Here is a tiny trained network, its code and every weight. The questions are about switching its units off for an input and a target symbol, where a switched-off unit gives its printed mean instead of its output.

import numpy as np


def w(rows, s, z=0):
    codes = np.array(rows[::2]) - 128.0
    scale = np.full(codes.shape[1], s)
    scale[-1] = z or s
    return codes * scale


def f(y):
    return np.maximum(y, 0)


def softmax(a):
    e = np.exp(a - a.max(-1, keepdims=True))
    return e / e.sum(-1, keepdims=True)


def log_softmax(a):
    a = a - a.max(-1, keepdims=True)
    return a - np.log(np.exp(a).sum(-1, keepdims=True))


def net(x, mask):
    ids = ['ΓΘΛβζηξπστω'.index(c) for c in x.split()]
    T = len(ids)
    res = E[ids] + P[:T]
    r = res
    for j in range(2):
        rows = slice(4 * j, 4 * j + 4)
        q, k, v = (r @ M[0][rows].T for M in (Q, K, V))
        z = softmax(np.where(np.tri(T) > 0, q @ k.T / 4**0.5, -1e9)) @ v
        o = O[0][rows]
        res = res + np.where(mask[j], z, o[:, -1]) @ o[:, :-1]
    y = f(res @ A[0][:, :-1].T + A[0][:, -1])
    res = res + np.where(mask[2:18], y, B[0][:, -1]) @ B[0][:, :-1]
    return log_softmax(res[-1] @ U[:, :-1].T + U[:, -1])


Q, K, V, O, A, B = {}, {}, {}, {}, {}, {}
E = w([
[115,148,146,107],'Γ',
[83,100,180,121],'Θ',
[64,119,71,57],'Λ',
[100,174,113,71],'β',
[168,218,116,156],'ζ',
[108,122,180,126],'η',
[104,113,160,107],'ξ',
[80,157,87,42],'π',
[200,138,6,179],'σ',
[245,227,152,184],'τ',
[233,206,138,164],'ω',
],0.016)
P = w([
[235,2,95,83],'0',
[168,115,120,63],'1',
[149,171,112,69],'2',
[157,140,150,124],'3',
[111,134,154,128],'4',
[102,115,174,169],'5',
[82,126,171,188],'6',
[81,148,167,198],'7',
[51,151,132,187],'8',
[64,111,141,209],'9',
[6,110,100,170],'10',
[24,76,105,194],'11',
],0.0073)
Q[0] = w([
[144,184,107,52],'h0',
[199,112,92,104],'h0',
[153,138,1,25],'h0',
[180,54,194,90],'h0',
[101,70,152,165],'h1',
[180,99,126,22],'h1',
[181,33,91,142],'h1',
[133,151,231,54],'h1',
],0.0057)
K[0] = w([
[213,103,72,122],'h0',
[123,140,114,116],'h0',
[151,124,253,2],'h0',
[156,18,14,14],'h0',
[151,79,123,124],'h1',
[251,156,73,8],'h1',
[152,128,108,71],'h1',
[158,153,202,93],'h1',
],0.0087)
V[0] = w([
[129,115,196,2],'h0',
[78,4,30,55],'h0',
[234,27,164,123],'h0',
[151,126,115,169],'h0',
[33,110,206,44],'h1',
[139,206,238,70],'h1',
[214,127,99,246],'h1',
[88,30,52,72],'h1',
],0.0065)
O[0] = w([
[78,52,128,43,85],'h0',
[83,223,84,71,55],'h0',
[177,127,179,71,153],'h0',
[142,170,60,2,156],'h0',
[220,148,20,40,2],'h1',
[165,36,40,123,99],'h1',
[115,86,209,90,210],'h1',
[164,241,117,96,105],'h1',
],0.0069,0.0045)
A[0] = w([
[78,44,162,133,111],'n0',
[31,114,177,63,79],'n1',
[152,113,107,111,62],'n2',
[27,152,55,96,112],'n3',
[29,208,83,143,78],'n4',
[105,138,74,118,111],'n5',
[232,105,126,109,215],'n6',
[210,14,26,129,1],'n7',
[98,99,95,109,119],'n8',
[233,208,172,73,180],'n9',
[131,82,156,54,217],'n10',
[125,178,87,254,47],'n11',
[89,123,131,124,132],'n12',
[51,67,192,154,255],'n13',
[127,184,183,111,92],'n14',
[124,104,170,107,60],'n15',
],0.011,0.0046)
B[0] = w([
[155,212,81,63,180],'n0',
[156,180,197,129,184],'n1',
[71,105,114,108,129],'n2',
[190,105,196,185,181],'n3',
[127,72,140,189,177],'n4',
[111,144,184,213,144],'n5',
[67,161,11,103,177],'n6',
[155,254,68,51,137],'n7',
[126,91,142,171,146],'n8',
[40,106,85,102,201],'n9',
[139,172,25,241,174],'n10',
[114,77,215,49,212],'n11',
[229,142,110,79,150],'n12',
[193,147,150,154,254],'n13',
[168,205,186,112,162],'n14',
[196,186,129,50,140],'n15',
],0.0048,0.0096)
U = w([
[150,165,85,152,47],'Γ',
[112,125,103,109,126],'Θ',
[230,121,125,111,55],'Λ',
[105,170,88,164,48],'β',
[83,179,171,137,68],'ζ',
[123,159,88,148,58],'η',
[185,254,65,169,226],'ξ',
[113,109,123,191,254],'π',
[116,139,100,139,82],'σ',
[121,137,103,113,93],'τ',
[200,116,128,91,77],'ω',
],0.0098,0.0056)

Each question gives the input, a string of symbols that net reads in full, and the target symbol t.
The units are the heads (4 rows each of Q, K, V and O) and the neurons (one row each of A and B). Each row of codes is followed by its name. A weight is (code - 128) times the scale printed after its matrix; where a second scale follows, it is the last column's (O, A, B and U).
mask holds one flag per unit, heads first, then neurons. A switched-off unit (its flag False) gives its mean, the last column of its rows in O or B, instead of its output. The means were averaged over made-up inputs and are rounded, as every weight is.
A unit's drop is (log p(t) with every unit on - log p(t) with that unit switched off) / (log p(t) with every unit on - log p(t) with every unit switched off).
The circuit of an input: a set's keep is (log p(t) with only the set's units on - log p(t) with every unit switched off) / (log p(t) with every unit on - log p(t) with every unit switched off). Starting from the 12 units with the biggest drops (on a tie, the unit counted first), units are removed one at a time, each time the one whose removal leaves the highest keep (on an exact tie, the one counted first), for as long as the keep stays at least 0.8.
units of the circuit, in order: the units of the circuit, biggest drop first
top k neurons: the k neurons with the biggest drops, biggest first
heads that matter: for each layer, one digit per head in row order, 1 if its drop is at least 0.15 and else 0, layers parted by /
drop of u: that unit's drop, to one decimal
input σ ζ σ, target π: units of the circuit, in order => [h1 h0]
input σ ζ σ σ ω ζ ζ ζ σ, target π: units of the circuit, in order => [h1]
input ζ Γ τ σ ξ π, target ξ: heads that matter => 00
input ω π σ ζ Γ ζ ζ, target π: units of the circuit, in order => [h1 h0]
input ω τ Λ σ Γ, target ξ: heads that matter => 00
input ζ η ξ, target ξ: units of the circuit, in order => [n10 n11 n0]
input ξ Γ ζ σ ω ζ ω, target π: heads that matter => 01
input π Γ Λ, target ξ: heads that matter => 01
input ξ Θ τ τ Λ, target ξ: heads that matter => 10
input τ Λ ξ, target ξ: heads that matter => 00
input Λ π σ ω σ σ τ, target ζ: heads that matter => 01
input π σ σ ω Γ, target ξ: drop of n6 => -0.1
input Λ ζ σ Θ, target ξ: drop of n9 => 0.0
input η Λ τ ζ τ, target π: drop of n0 => 0.1
input σ ζ σ σ ξ π ω Θ, target ξ: top neuron => [n11]
